Here is a tiny trained network, its code and every weight. The questions are about switching its units off for an input and a target symbol, where a switched-off unit gives its printed mean instead of its output.

import numpy as np


def w(rows, s, z=0):
    codes = np.array(rows[::2]) - 128.0
    scale = np.full(codes.shape[1], s)
    scale[-1] = z or s
    return codes * scale


def softmax(a):
    e = np.exp(a - a.max(-1, keepdims=True))
    return e / e.sum(-1, keepdims=True)


def log_softmax(a):
    a = a - a.max(-1, keepdims=True)
    return a - np.log(np.exp(a).sum(-1, keepdims=True))


def net(x, mask):
    ids = ['βεημσφ'.index(c) for c in x.split()]
    T = len(ids)
    res = E[ids] + P[:T]
    u = 0
    for l in range(3):
        r = res
        for j in range(3):
            rows = slice(3 * j, 3 * j + 3)
            q, k, v = (r @ M[l][rows].T for M in (Q, K, V))
            z = softmax(np.where(np.tri(T) > 0, q @ k.T / 3**0.5, -1e9)) @ v
            o = O[l][rows]
            res = res + np.where(mask[u + j], z, o[:, -1]) @ o[:, :-1]
        u += 3
    return log_softmax(res[-1] @ U[:, :-1].T + U[:, -1])


Q, K, V, O = {}, {}, {}, {}
E = w([
[106,103,150,144],'β',
[143,4,203,78],'ε',
[134,163,94,81],'η',
[115,66,170,100],'μ',
[110,128,102,138],'σ',
[120,60,110,142],'φ',
],0.025)
P = w([
[75,176,159,144],'0',
[117,193,102,195],'1',
[111,111,198,101],'2',
[176,122,158,140],'3',
[2,98,95,236],'4',
[191,159,115,157],'5',
[56,42,186,67],'6',
[152,158,100,243],'7',
[146,28,126,43],'8',
[205,211,103,187],'9',
[83,91,138,31],'10',
],0.0067)
Q[0] = w([
[97,11,54,182],'0.h0',
[175,227,144,139],'0.h0',
[77,132,121,89],'0.h0',
[138,50,135,74],'0.h1',
[113,177,133,165],'0.h1',
[1,121,181,226],'0.h1',
[95,85,92,154],'0.h2',
[82,96,64,144],'0.h2',
[158,133,106,152],'0.h2',
],0.0091)
K[0] = w([
[61,104,115,169],'0.h0',
[127,176,133,84],'0.h0',
[84,153,142,59],'0.h0',
[196,80,217,182],'0.h1',
[2,160,247,99],'0.h1',
[80,62,112,106],'0.h1',
[141,132,112,202],'0.h2',
[211,140,65,106],'0.h2',
[95,100,103,107],'0.h2',
],0.0094)
V[0] = w([
[155,145,138,233],'0.h0',
[249,130,137,168],'0.h0',
[104,147,82,203],'0.h0',
[54,145,232,254],'0.h1',
[85,171,130,180],'0.h1',
[6,168,101,127],'0.h1',
[199,161,44,167],'0.h2',
[195,152,203,116],'0.h2',
[139,245,147,39],'0.h2',
],0.0067)
O[0] = w([
[161,110,146,56,78],'0.h0',
[254,142,50,144,76],'0.h0',
[167,180,208,126,64],'0.h0',
[52,108,195,187,148],'0.h1',
[150,181,119,179,32],'0.h1',
[49,49,9,140,45],'0.h1',
[144,126,169,174,3],'0.h2',
[156,128,155,161,127],'0.h2',
[90,47,179,161,13],'0.h2',
],0.0064)
Q[1] = w([
[125,84,217,30],'1.h0',
[76,111,175,58],'1.h0',
[79,122,180,74],'1.h0',
[101,86,148,70],'1.h1',
[97,58,14,84],'1.h1',
[124,255,182,119],'1.h1',
[92,48,114,110],'1.h2',
[77,62,167,93],'1.h2',
[88,229,146,70],'1.h2',
],0.0077)
K[1] = w([
[54,50,188,71],'1.h0',
[236,74,183,90],'1.h0',
[179,78,170,136],'1.h0',
[243,161,81,107],'1.h1',
[23,62,94,118],'1.h1',
[93,128,77,254],'1.h1',
[126,82,235,185],'1.h2',
[84,105,190,74],'1.h2',
[211,127,190,44],'1.h2',
],0.0094)
V[1] = w([
[163,172,163,134],'1.h0',
[254,75,170,33],'1.h0',
[166,141,48,130],'1.h0',
[225,141,101,201],'1.h1',
[142,87,146,53],'1.h1',
[171,32,162,140],'1.h1',
[144,159,78,201],'1.h2',
[208,159,42,140],'1.h2',
[123,153,145,182],'1.h2',
],0.0076)
O[1] = w([
[79,123,185,85,101],'1.h0',
[105,43,80,247,246],'1.h0',
[121,188,80,104,59],'1.h0',
[176,77,178,230,47],'1.h1',
[118,173,108,134,202],'1.h1',
[136,164,150,53,192],'1.h1',
[130,117,170,25,32],'1.h2',
[119,138,62,54,25],'1.h2',
[154,254,155,114,90],'1.h2',
],0.0055,0.014)
Q[2] = w([
[83,106,160,198],'2.h0',
[127,162,155,7],'2.h0',
[149,215,109,90],'2.h0',
[193,104,128,100],'2.h1',
[171,169,133,160],'2.h1',
[144,143,126,177],'2.h1',
[131,123,125,184],'2.h2',
[119,171,86,108],'2.h2',
[85,110,174,155],'2.h2',
],0.012)
K[2] = w([
[254,110,70,187],'2.h0',
[139,138,155,149],'2.h0',
[65,63,85,75],'2.h0',
[73,138,101,141],'2.h1',
[46,64,164,83],'2.h1',
[148,137,130,151],'2.h1',
[130,111,211,140],'2.h2',
[122,199,79,79],'2.h2',
[68,52,179,72],'2.h2',
],0.0094)
V[2] = w([
[176,37,177,83],'2.h0',
[174,151,27,88],'2.h0',
[135,135,89,179],'2.h0',
[123,143,75,8],'2.h1',
[35,133,57,88],'2.h1',
[110,37,124,163],'2.h1',
[60,122,176,117],'2.h2',
[139,180,94,124],'2.h2',
[156,94,78,57],'2.h2',
],0.011)
O[2] = w([
[199,1,83,104,170],'2.h0',
[159,196,43,162,62],'2.h0',
[83,245,207,131,136],'2.h0',
[115,132,95,248,111],'2.h1',
[64,143,39,114,188],'2.h1',
[171,16,168,94,206],'2.h1',
[167,180,131,66,199],'2.h2',
[102,62,107,142,9],'2.h2',
[136,146,62,179,115],'2.h2',
],0.0071,0.014)
U = w([
[137,162,189,105,231],'β',
[254,75,126,178,2],'ε',
[160,155,116,199,36],'η',
[88,102,135,113,226],'μ',
[80,152,152,138,18],'σ',
[148,112,94,142,224],'φ',
],0.0098,0.0028)

Each question gives the input, a string of symbols that net reads in full, and the target symbol t.
The units are the heads (3 rows each of Q, K, V and O). Each row of codes is followed by its name. A weight is (code - 128) times the scale printed after its matrix; where a second scale follows, it is the last column's (O and U).
mask holds one flag per head, layer by layer. A switched-off head (its flag False) gives its mean, the last column of its rows in O, instead of its output. The means were averaged over made-up inputs and are rounded, as every weight is.
A unit's drop is (log p(t) with every unit on - log p(t) with that unit switched off) / (log p(t) with every unit on - log p(t) with every unit switched off).
The circuit of an input: a set's keep is (log p(t) with only the set's units on - log p(t) with every unit switched off) / (log p(t) with every unit on - log p(t) with every unit switched off). Starting from all 9 units, units are removed one at a time, each time the one whose removal leaves the highest keep (on an exact tie, the one counted first), for as long as the keep stays at least 0.8.
circuit, biggest first: the units of the circuit, biggest drop first
most important unit: the unit with the biggest drop
which heads matter: for each layer, one digit per head in row order, 1 if its drop is at least 0.15 and else 0, layers parted by /
input μ σ μ σ μ, target σ: which heads matter : 010 / 100 / 110
input ε ε φ, target ε: which heads matter : 010 / 000 / 010
input σ σ μ μ μ σ σ, target σ: circuit, biggest first : (2.h0)
input φ ε η μ φ η ε, target η: circuit, biggest first : (2.h0; 2.h1; 1.h0; 0.h1)
input μ μ μ β μ μ ε β β σ, target μ: circuit, biggest first : (1.h0; 2.h2; 1.h2; 2.h0)
input μ ε μ β μ ε μ ε φ ε σ, target ε: circuit, biggest first : (2.h1; 2.h0)
input ε σ ε, target σ: circuit, biggest first : (1.h0; 2.h0; 2.h1)
input ε β σ, target β: circuit, biggest first : (2.h0; 2.h1)
input η ε φ β ε, target β: circuit, biggest first : (2.h2; 2.h0)
input ε β β η σ η β, target η: circuit, biggest first : (2.h0; 1.h0; 0.h1)
input β φ σ β β φ η ε μ η β, target η: circuit, biggest first : (1.h0; 2.h0; 0.h1)
input β μ μ ε σ, target ε: which heads matter : 110 / 100 / 110
input ε μ σ μ φ η μ, target η: circuit, biggest first : (2.h0; 2.h1; 0.h1; 1.h0)
input β μ σ μ σ ε φ, target ε: which heads matter : 010 / 100 / 100
input μ σ φ σ φ, target σ: which heads matter : 010 / 100 / 110
input φ η σ φ ε μ ε ε μ, target ε: most important unit : 1.h2
input μ μ μ β β μ β σ β φ, target β: which heads matter : 100 / 000 / 000
input η σ ε μ σ ε β, target ε: circuit, biggest first : (1.h2; 1.h0; 0.h1; 2.h0)
input μ ε β ε β ε ε, target ε: which heads matter : 010 / 000 / 100
input μ β μ ε φ ε ε φ μ μ, target ε: most important unit : 2.h1
input μ β ε μ ε η ε μ σ η, target φ: circuit, biggest first : (1.h2; 0.h1; 2.h2)
input η η σ ε ε, target ε: which heads matter : 011 / 101 / 100
input σ μ ε μ φ β μ μ β φ, target β: which heads matter : 100 / 000 / 010
input β μ η ε μ μ η ε ε β, target β: which heads matter : 010 / 101 / 011
